Small tables with named rows and columns. After each table, cells are looked up by row and column.

kat:
,nuge,meve
lol,52,22
gosuf,48,47
dif,52,59
gufemit,48,45
pena,62,73
kol,52,73
voni,51,45
tagogug,58,63
dovozip,49,43
lovami,56,79
kufogup,50,75
nas,55,54
tedezas,58,49

nuge of tagogug is 58
nuge of nas is 55
meve of lovami is 79
meve of kufogup is 75
meve of tedezas is 49
nuge of dif is 52
meve of gufemit is 45
meve of lol is 22
nuge of dovozip is 49
nuge of tedezas is 58
nuge of pena is 62

piv
fields: mot, tade, rov, nit, gupamuk, kupar
zov: [776, 445, 723, 394, 464, 595]
sisufa: [323, 589, 776, 611, 647, 499]
zife: [173, 269, 394, 511, 276, 518]
ropuvir: [495, 644, 152, 414, 617, 225]
nobele: [205, 617, 261, 515, 629, 319]
tavupi: [239, 419, 153, 275, 320, 365]
mufotif: [684, 664, 714, 634, 668, 365]
dosaz: [769, 355, 437, 253, 299, 652]
keli: [334, 623, 213, 338, 583, 330]

gupamuk of ropuvir: 617
mot of sisufa: 323
mot of keli: 334
rov of dosaz: 437
tade of mufotif: 664
rov of zife: 394
gupamuk of zife: 276
gupamuk of mufotif: 668
rov of zov: 723
mot of dosaz: 769
tade of tavupi: 419
nit of zife: 511
mot of ropuvir: 495
tade of zife: 269
tade of ropuvir: 644
gupamuk of nobele: 629
gupamuk of keli: 583
kupar of dosaz: 652
mot of zife: 173
Which row has the largest gupamuk? mufotif

Table gis
	git	tate	fub	neb	tibafa	pim	sito	reb
lurog	0.232	0.404	0.238	0.681	0.677	0.206	0.303	0.718
fosomef	0.772	0.618	0.781	0.251	0.459	0.746	0.877	0.455
natip	0.340	0.532	0.781	0.509	0.895	0.206	0.647	0.849
romase	0.772	0.532	0.645	0.337	0.459	0.882	0.762	0.062
tisez	0.448	0.618	0.916	0.423	0.677	0.476	0.877	0.849
kadit	0.556	0.618	0.916	0.251	0.749	0.611	0.877	0.587
tokapo	0.232	0.404	0.103	0.767	0.459	0.341	0.303	0.587
lifo	0.232	0.490	0.509	0.595	0.677	0.206	0.532	0.849

sito of kadit is 0.877
reb of lurog is 0.718
neb of romase is 0.337
pim of lifo is 0.206
fub of tisez is 0.916
git of kadit is 0.556
neb of tisez is 0.423
reb of natip is 0.849
git of fosomef is 0.772
pim of fosomef is 0.746
sito of fosomef is 0.877
Row with the largest pim: romase

lorovom.csv
,ladaros,tanofig,gubu,sadu,givuzog,lezedez,visop,verudu
mobeb,0.500,0.400,0.522,0.392,0.426,0.362,0.307,0.103
mivefis,0.520,0.293,0.313,0.380,0.401,0.366,0.438,0.379
sigaz,0.290,0.386,0.347,0.389,0.409,0.419,0.435,0.512
gafos,0.413,0.406,0.620,0.375,0.033,0.388,0.358,0.207
ragobas,0.463,0.367,0.572,0.389,0.301,0.373,0.396,0.491
lemulu,0.028,0.304,0.259,0.301,0.506,0.357,0.296,0.599
nuvugu,0.237,0.368,0.310,0.393,0.162,0.355,0.381,0.376
muletu,0.188,0.475,0.247,0.391,0.875,0.337,0.274,0.340
rodunag,0.672,0.448,0.376,0.451,0.459,0.390,0.460,0.243

givuzog of sigaz: 0.409
verudu of lemulu: 0.599
visop of rodunag: 0.460
sadu of muletu: 0.391
visop of ragobas: 0.396
ladaros of rodunag: 0.672
sadu of nuvugu: 0.393
visop of mobeb: 0.307
gubu of ragobas: 0.572
givuzog of lemulu: 0.506
givuzog of gafos: 0.033
lezedez of ragobas: 0.373
visop of mivefis: 0.438
givuzog of nuvugu: 0.162
verudu of rodunag: 0.243
sadu of rodunag: 0.451
verudu of mivefis: 0.379

viteve:
	ren	samup	zan	vef	tiz	nobanes	zefemi	rig	tanif	zot
lileda	136	82	103	78	154	78	109	61	49	192
mez	144	158	143	104	68	186	174	89	122	191
migide	131	60	190	69	72	57	59	118	56	153
narap	74	185	64	138	147	163	162	140	174	138
rar	150	149	118	102	98	183	184	92	127	177
zeduz	155	107	128	194	112	77	100	210	148	191
nuvus	119	171	147	176	139	173	185	175	198	110
miluma	102	90	195	166	171	83	86	157	132	106
nenon	64	109	118	177	69	67	76	196	148	172
miton	72	127	122	51	76	132	131	50	69	154

What is the zan of narap in viteve?
64
What is the vef of miton in viteve?
51
What is the zot of mez in viteve?
191
What is the tanif of miton in viteve?
69
What is the ren of zeduz in viteve?
155
What is the zefemi of mez in viteve?
174
What is the ren of nenon in viteve?
64
What is the rig of nuvus in viteve?
175
What is the tiz of zeduz in viteve?
112
What is the zefemi of lileda in viteve?
109
What is the ren of mez in viteve?
144
What is the tanif of rar in viteve?
127
What is the tiz of mez in viteve?
68
What is the samup of miton in viteve?
127

